Below is a small trained network, with its code and all its weights. Each question gives an input and a class and asks what happens when units are switched off, that is, made to give their printed mean instead of their output.

import numpy as np


def w(rows, s, z=0):
    codes = np.array(rows[::2]) - 128.0
    scale = np.full(codes.shape[1], s)
    scale[-1] = z or s
    return codes * scale


def f(y):
    return np.maximum(y, 0)


def log_softmax(a):
    a = a - a.max(-1, keepdims=True)
    return a - np.log(np.exp(a).sum(-1, keepdims=True))


def net(x, mask):
    res = np.array(x, float).reshape(1, 4) / 4 @ E
    y = f(res @ A[0][:, :-1].T + A[0][:, -1])
    res = res + np.where(mask, y, B[0][:, -1]) @ B[0][:, :-1]
    return log_softmax(res[-1] @ U[:, :-1].T + U[:, -1])


A, B = {}, {}
E = w([
[171,175,172,190,123,52,191,97],'x0',
[101,91,168,42,197,67,51,166],'x1',
[94,85,149,167,92,133,230,168],'x2',
[190,9,163,78,34,88,90,124],'x3',
],0.014)
A[0] = w([
[37,113,59,129,160,179,142,179,156],'N0',
[96,137,144,193,141,70,171,208,196],'N1',
[52,191,92,136,145,212,115,135,127],'N2',
[160,209,219,157,138,137,91,44,134],'N3',
[158,104,224,148,108,66,84,178,231],'N4',
[134,158,104,175,1,146,122,89,222],'N5',
[102,143,184,59,159,112,88,146,194],'N6',
[122,15,185,90,67,168,88,127,233],'N7',
[114,168,82,137,220,153,127,85,185],'N8',
[200,79,221,177,81,109,199,130,252],'N9',
[95,112,79,147,156,226,79,133,180],'N10',
],0.011,0.004)
B[0] = w([
[147,69,86,31,182,156,188,122,200],'N0',
[77,172,125,71,190,159,142,53,191],'N1',
[179,59,64,152,111,87,127,52,209],'N2',
[135,166,187,136,156,127,71,138,181],'N3',
[92,198,205,124,130,117,143,129,212],'N4',
[149,132,111,139,72,59,173,153,206],'N5',
[79,104,207,153,192,146,30,124,209],'N6',
[103,124,144,112,78,135,160,193,253],'N7',
[187,144,79,122,230,147,78,90,206],'N8',
[133,202,207,75,48,81,254,132,232],'N9',
[119,76,30,195,96,171,135,199,195],'N10',
],0.01,0.02)
U = w([
[173,170,220,114,64,75,223,144,205],'0',
[255,221,121,189,159,138,26,83,2],'1',
[54,138,201,109,178,93,27,109,76],'2',
[81,105,114,130,134,237,98,194,94],'3',
[180,93,47,148,158,132,120,24,168],'4',
[120,111,53,215,49,95,75,123,63],'5',
[61,221,170,136,151,115,161,35,19],'6',
],0.0084,0.00081)

Each question gives the input, the list of numbers given to net, and the class t.
The units are the neurons (one row each of A and B). Each row of codes is followed by its name. A weight is (code - 128) times the scale printed after its matrix; where a second scale follows, it is the last column's (A, B and U).
mask holds one flag per neuron, in row order. A switched-off neuron (its flag False) gives its mean, the last column of its row in B, instead of its output. The means were averaged over made-up inputs and are rounded, as every weight is.
A unit's drop is (log p(t) with every unit on - log p(t) with that unit switched off) / (log p(t) with every unit on - log p(t) with every unit switched off).
The circuit of an input: a set's keep is (log p(t) with only the set's units on - log p(t) with every unit switched off) / (log p(t) with every unit on - log p(t) with every unit switched off). Starting from all 11 units, units are removed one at a time, each time the one whose removal leaves the highest keep (on an exact tie, the one counted first), for as long as the keep stays at least 0.8.
circuit, biggest first: the units of the circuit, biggest drop first
top k neurons: the k neurons with the biggest drops, biggest first
drop of u: that unit's drop, to one decimal
input [-6,7,-3,-4], class 4: top 3 neurons => [N2, N8, N7]
input [-6,6,1,-2], class 3: circuit, biggest first => [N10]
input [-5,-4,-5,7], class 5: circuit, biggest first => [N9, N0]
input [-6,-3,4,1], class 3: top 4 neurons => [N9, N0, N10, N7]
input [-1,1,-2,2], class 2: top 2 neurons => [N9, N10]
input [-6,8,4,2], class 3: circuit, biggest first => [N7, N9]
input [1,4,3,-4], class 4: circuit, biggest first => [N9, N4]
input [-3,7,-7,-8], class 4: top 4 neurons => [N2, N0, N10, N4]
input [3,-5,7,-6], class 6: top 2 neurons => [N1, N7]
input [-3,-3,-7,3], class 5: top 2 neurons => [N9, N0]
input [1,-2,-5,-5], class 1: top 2 neurons => [N3, N8]
input [-5,0,-2,7], class 3: top 2 neurons => [N9, N5]
input [4,-3,-7,1], class 1: top 2 neurons => [N9, N7]
input [-7,0,-3,-3], class 4: circuit, biggest first => [N2]
input [1,2,-1,-5], class 4: drop of N5 => 0.0
input [-7,0,-2,6], class 3: drop of N9 => 0.2
input [6,4,-8,-5], class 1: drop of N8 => 0.2
